Below is a small trained network, with its code and all its weights. Each question gives an input and a target symbol and asks what happens when units are switched off, that is, made to give their printed mean instead of their output.

import numpy as np


def w(rows, s, z=0):
    codes = np.array(rows[::2]) - 128.0
    scale = np.full(codes.shape[1], s)
    scale[-1] = z or s
    return codes * scale


def f(y):
    return y / 2 * (1 + np.tanh(0.7978845608 * (y + 0.044715 * y**3)))


def softmax(a):
    e = np.exp(a - a.max(-1, keepdims=True))
    return e / e.sum(-1, keepdims=True)


def log_softmax(a):
    a = a - a.max(-1, keepdims=True)
    return a - np.log(np.exp(a).sum(-1, keepdims=True))


def net(x, mask):
    ids = ['ΛΣδζημξτφω'.index(c) for c in x.split()]
    T = len(ids)
    res = E[ids] + P[:T]
    u = 0
    for l in range(2):
        r = res
        for j in range(3):
            rows = slice(3 * j, 3 * j + 3)
            q, k, v = (r @ M[l][rows].T for M in (Q, K, V))
            z = softmax(np.where(np.tri(T) > 0, q @ k.T / 3**0.5, -1e9)) @ v
            o = O[l][rows]
            res = res + np.where(mask[u + j], z, o[:, -1]) @ o[:, :-1]
        u += 3
        y = f(res @ A[l][:, :-1].T + A[l][:, -1])
        res = res + np.where(mask[u : u + 8], y, B[l][:, -1]) @ B[l][:, :-1]
        u += 8
    return log_softmax(res[-1] @ U[:, :-1].T + U[:, -1])


Q, K, V, O, A, B = {}, {}, {}, {}, {}, {}
E = w([
[122,142,227,92,115],'Λ',
[189,109,174,192,93],'Σ',
[155,145,182,46,176],'δ',
[166,80,80,252,110],'ζ',
[162,78,185,179,98],'η',
[133,79,160,145,102],'μ',
[62,199,158,226,47],'ξ',
[147,168,58,92,172],'τ',
[171,50,86,157,183],'φ',
[166,185,86,73,64],'ω',
],0.019)
P = w([
[2,90,128,229,137],'0',
[176,124,152,137,67],'1',
[178,129,167,120,67],'2',
[176,126,174,101,68],'3',
[156,127,183,84,66],'4',
[141,130,181,72,59],'5',
],0.0076)
Q[0] = w([
[167,48,77,185,157],'L0H0',
[7,218,106,112,174],'L0H0',
[148,128,85,116,150],'L0H0',
[159,56,160,156,91],'L0H1',
[104,134,62,182,79],'L0H1',
[118,56,92,209,123],'L0H1',
[156,112,91,120,171],'L0H2',
[75,152,125,123,180],'L0H2',
[80,89,111,111,186],'L0H2',
],0.012)
K[0] = w([
[140,10,113,159,86],'L0H0',
[253,229,157,152,131],'L0H0',
[158,81,204,136,82],'L0H0',
[63,129,116,142,194],'L0H1',
[144,78,133,224,53],'L0H1',
[38,143,101,152,70],'L0H1',
[143,81,119,85,28],'L0H2',
[110,70,109,182,54],'L0H2',
[136,113,135,145,81],'L0H2',
],0.012)
V[0] = w([
[116,60,171,164,118],'L0H0',
[235,119,175,104,122],'L0H0',
[121,105,144,159,122],'L0H0',
[77,21,180,90,152],'L0H1',
[2,124,124,116,194],'L0H1',
[148,189,165,186,216],'L0H1',
[194,74,125,117,98],'L0H2',
[138,164,142,88,67],'L0H2',
[139,222,134,188,141],'L0H2',
],0.0078)
O[0] = w([
[99,90,105,161,150,241],'L0H0',
[173,173,147,162,172,116],'L0H0',
[138,80,108,147,130,196],'L0H0',
[113,99,157,98,199,96],'L0H1',
[163,124,121,56,44,6],'L0H1',
[253,91,132,102,110,141],'L0H1',
[103,140,108,143,79,161],'L0H2',
[103,181,111,149,157,176],'L0H2',
[203,174,146,164,112,155],'L0H2',
],0.0081,0.0021)
A[0] = w([
[140,87,178,37,45,3],'L0N0',
[223,87,124,137,141,120],'L0N1',
[66,137,74,83,194,210],'L0N2',
[155,224,164,52,156,48],'L0N3',
[116,33,22,117,209,50],'L0N4',
[88,152,5,142,157,235],'L0N5',
[50,157,123,130,73,61],'L0N6',
[112,137,127,2,137,36],'L0N7',
],0.0091,0.0047)
B[0] = w([
[147,157,87,98,138,194],'L0N0',
[73,103,108,96,169,217],'L0N1',
[173,140,115,141,106,174],'L0N2',
[116,86,78,128,150,236],'L0N3',
[11,155,91,78,108,203],'L0N4',
[193,167,136,82,104,255],'L0N5',
[130,209,72,130,134,165],'L0N6',
[128,147,134,229,218,161],'L0N7',
],0.011,0.0041)
Q[1] = w([
[177,173,218,109,157],'L1H0',
[53,9,186,179,161],'L1H0',
[76,103,112,206,58],'L1H0',
[169,81,237,147,83],'L1H1',
[183,124,169,73,175],'L1H1',
[107,200,156,57,170],'L1H1',
[134,183,81,105,120],'L1H2',
[107,107,192,75,170],'L1H2',
[182,167,133,127,120],'L1H2',
],0.015)
K[1] = w([
[181,180,167,113,199],'L1H0',
[86,66,190,142,147],'L1H0',
[5,150,196,168,43],'L1H0',
[51,85,246,136,132],'L1H1',
[117,120,204,1,253],'L1H1',
[201,198,162,38,208],'L1H1',
[136,158,65,82,109],'L1H2',
[69,169,222,106,163],'L1H2',
[170,157,125,96,147],'L1H2',
],0.012)
V[1] = w([
[100,124,148,94,15],'L1H0',
[153,169,148,159,111],'L1H0',
[60,132,189,174,157],'L1H0',
[47,135,9,137,130],'L1H1',
[167,51,86,176,102],'L1H1',
[225,120,21,254,115],'L1H1',
[194,166,129,117,131],'L1H2',
[78,167,83,169,158],'L1H2',
[177,67,67,119,130],'L1H2',
],0.0077)
O[1] = w([
[79,151,90,223,113,162],'L1H0',
[32,98,132,113,87,138],'L1H0',
[183,31,100,169,106,47],'L1H0',
[192,134,38,140,223,252],'L1H1',
[123,196,159,124,206,88],'L1H1',
[2,134,143,71,231,242],'L1H1',
[85,65,80,99,153,180],'L1H2',
[128,115,199,145,131,153],'L1H2',
[140,171,113,135,229,181],'L1H2',
],0.0071,0.0027)
A[1] = w([
[207,149,27,100,100,185],'L1N0',
[32,203,93,141,122,69],'L1N1',
[150,181,105,1,81,90],'L1N2',
[151,132,207,99,89,65],'L1N3',
[122,198,39,88,146,103],'L1N4',
[149,65,223,127,142,146],'L1N5',
[114,123,103,33,194,103],'L1N6',
[154,195,113,187,150,9],'L1N7',
],0.0088,0.011)
B[1] = w([
[53,159,144,86,120,237],'L1N0',
[237,68,98,112,142,225],'L1N1',
[188,183,145,229,244,221],'L1N2',
[146,148,15,54,127,148],'L1N3',
[116,86,244,117,93,245],'L1N4',
[95,78,203,109,177,194],'L1N5',
[138,124,67,155,1,235],'L1N6',
[115,39,113,35,70,131],'L1N7',
],0.0079,0.011)
U = w([
[151,98,150,55,44,62],'Λ',
[48,117,140,77,195,52],'Σ',
[200,70,98,15,210,85],'δ',
[128,118,22,115,254,91],'ζ',
[172,93,131,152,163,63],'η',
[179,122,50,192,83,146],'μ',
[47,110,42,7,131,138],'ξ',
[133,229,127,69,152,254],'τ',
[213,109,30,59,138,64],'φ',
[40,132,157,123,99,89],'ω',
],0.0075,0.0054)

Each question gives the input, a string of symbols that net reads in full, and the target symbol t.
The units are the heads (3 rows each of Q, K, V and O) and the neurons (one row each of A and B). Each row of codes is followed by its name. A weight is (code - 128) times the scale printed after its matrix; where a second scale follows, it is the last column's (O, A, B and U).
mask holds one flag per unit, layer by layer, with each layer's heads first. A switched-off unit (its flag False) gives its mean, the last column of its rows in O or B, instead of its output. The means were averaged over made-up inputs and are rounded, as every weight is.
A unit's drop is (log p(t) with every unit on - log p(t) with that unit switched off) / (log p(t) with every unit on - log p(t) with every unit switched off).
The circuit of an input: a set's keep is (log p(t) with only the set's units on - log p(t) with every unit switched off) / (log p(t) with every unit on - log p(t) with every unit switched off). Starting from the 12 units with the biggest drops (on a tie, the unit counted first), units are removed one at a time, each time the one whose removal leaves the highest keep (on an exact tie, the one counted first), for as long as the keep stays at least 0.8.
circuit, biggest first: the units of the circuit, biggest drop first
k most important neurons: the k neurons with the biggest drops, biggest first
heads that matter: for each layer, one digit per head in row order, 1 if its drop is at least 0.15 and else 0, layers parted by /
input τ Λ ζ Σ, target τ: heads that matter : 110 / 100
input Λ τ τ τ Σ, target Λ: circuit, biggest first : [L1H1; L1N2]
input φ Σ η ξ τ Σ, target φ: circuit, biggest first : [L0N4; L1H1; L1N7; L0H0]
input ω τ ξ η, target ω: circuit, biggest first : [L1H1; L1N1; L0N6]
input δ η τ Σ ω μ, target δ: 2 most important neurons : [L0N7; L0N4]
input φ Σ φ δ φ μ, target φ: circuit, biggest first : [L0N4; L1H1; L0H0]
input Λ ξ μ Λ η, target Λ: heads that matter : 010 / 010
input Λ Σ Σ, target Λ: circuit, biggest first : [L1H1; L0H1; L1N2]
input μ τ μ τ Σ, target μ: heads that matter : 111 / 110
input ζ δ φ Σ τ η, target ζ: circuit, biggest first : [L0H0; L1H1]
input μ τ τ τ ζ, target ζ: 2 most important neurons : [L1N6; L1N4]
input ξ Σ τ φ τ, target τ: circuit, biggest first : [L1H0; L0N5]
input τ ξ ξ φ φ, target ξ: circuit, biggest first : [L1N2; L0N4]
input ω Σ η, target ω: circuit, biggest first : [L1H1; L1N1]
input δ Λ μ δ Σ μ, target δ: heads that matter : 010 / 100
input ζ τ ω φ, target ξ: heads that matter : 000 / 000
input Λ φ Σ ζ, target ζ: heads that matter : 000 / 010
input ξ φ τ ω η Σ, target ξ: heads that matter : 110 / 000
input Σ φ Λ τ μ η, target Σ: heads that matter : 100 / 010
input ω μ μ δ μ, target ω: heads that matter : 010 / 010
input τ Λ μ τ μ, target τ: heads that matter : 010 / 100
input Σ δ η, target Σ: heads that matter : 000 / 010
input δ ζ τ τ Λ Σ, target δ: heads that matter : 011 / 100
